Each row has a name. After each piece below comes the name of the row it's from, unless a question asks for something else. Each question is about the rows just above it.

[ 93 151 122 134 153 126 192] = guva
[122 125 153 151  94 134 192] = Lok
[ 93 135 126 122 192 151 153] = gupi
[ 93 122 126 134 151 153 192] is which row reordered? => guva
[192 151 153  93 135 126 122] is which row reordered? => gupi
[125 134 151  94 122 192 153] is which row reordered? => Lok

[145 110 178 123 164 166 108 117 124 138] : godoz
[134  94 137  97 165  85 151 136 130 150] : guva
[159 163 124 158 137 103 124 125  99 102] : Goras
[126 129 118 162 121 136 146 104 110 132] : Neliz
[137 136  84  92 116 146 168 104 106 117] : minog
[131 157 124 150 104 127 111 138 123 152] : mozut
[128 108 165 136 121 141 140 155 126 153] : zuto
[117 138 146 166 124 164 108 123 178 110] : gupi
[110 163 146 132 118 136 129 104 126 121] : vele
[123 166 178 146 124 138 108 110 164 117] is which row reordered? => gupi
Put [108 110 117 123 124 138 145 164 166 178] back in order: which row is it? => godoz
[104 110 118 121 126 129 132 136 146 163] is which row reordered? => vele
Which row holds these entries in another order? [121 136 146 104 110 132 126 129 118 162] => Neliz
Which row holds these entries in another order? [110 178 123 108 164 124 166 146 138 117] => gupi

[122 133 135 189 118 112 121  90  83]  zuto
[105 121 109 121  90 117 138 125  95]  gupi
[109 130 114 121  94  59 127 133  95]  Lok
[118 135 133 112  83  90 122 122 189]  guva
[128 133 128 115 168  79 126 137 122]  godoz
[ 97 106 120 117 104 170 135 141 103]  Neliz
[112 113 122 108  56 128 127 134 150]  mozut
[109 130 114 121  94  85 133 118  98]  Godi
[115 113 137 112  63 144 121 133 176]  Goras
[ 99 114 117 123 107 141 140 127  68]  Mulip
[109  99 136 129 123 197 126 139  84]  minog
[147 114 133 127 174 129 125 139  77]  vele
Which row holds these entries in another order? [ 83  90 133 122 112 118 135 122 189] => guva
Which row holds these entries in another order? [ 68 127 140 141 107 123 117 114  99] => Mulip
Put [126 136 139  84  99 123 109 197 129] back in order: which row is it? => minog
Put [ 56 108 112 113 122 127 128 134 150] back in order: which row is it? => mozut
Which row holds these entries in another order? [128 133 128 126  79 168 122 137 115] => godoz

[109 121 132 141 133]  minog
[131 141 133 109 121]  mozut
[175  91 119 120 119]  Goras
[119 176 120 119  91]  zuto
[136 124 139 125 127]  Lok
[192 122 122 135 104]  guva
[119 120 119 175  91] is which row reordered? => Goras
[109 121 131 133 141] is which row reordered? => mozut
Which row holds these entries in another order? [ 91 119 119 120 175] => Goras
Which row holds these entries in another order? [139 125 127 124 136] => Lok
Which row holds these entries in another order? [ 91 119 119 120 176] => zuto

[119 109 134 118 119 140 120 138 114  97 114  51] = Mulip
[122 126 113 127 151  91 138 125  53  86 119 145] = minog
[126  99 128 126 106 172 130 136  62 117 119  95] = godoz
[100 101 122 124  70 165 133 132  84 123 135 151] = vele
[148 139 130 129 190  68 123 127  89 124 107  91] = Lok
[165 151 132 100  84  70 123 101 122 132 135 124] = Neliz
[135 141 125 111 140  58 127 127 147  89 110 108] = guva
[100  84 123  70 132 123 165 151 133 101 124 135] = zuto
[127 126 108 126 144  89 137 127  59  92 121 160] = Goras
Put [ 70 124 165 132  84 133 123 151 122 100 101 135] back in order: which row is it? => vele
[135 151 100 101 122 124  70 165 133 132  84 123] is which row reordered? => vele

[ 97 177 116 151 164 186 167 187 186 127]  Godi
[ 44 115 193 160 140 124  84 174 155 134]  Goras
[177  97 127 186 151 187 164 116 167 187]  guva
[186 167 187 164 127 186 116  96 151 177]  vele
Which row holds these entries in another order? [ 97 116 127 151 164 167 177 186 186 187] => Godi
Put [127  97 177 116 151 164 186 167 187 186] back in order: which row is it? => Godi
Which row holds these entries in another order? [ 96 151 177 186 167 187 164 127 186 116] => vele
Which row holds these entries in another order? [160 115 174 134 155 124 193  84 140  44] => Goras
Which row holds these entries in another order? [151 177 186 167 187 164 127 186 116  96] => vele
Which row holds these entries in another order? [127 186 187 167 186 164 151 116 177  97] => Godi

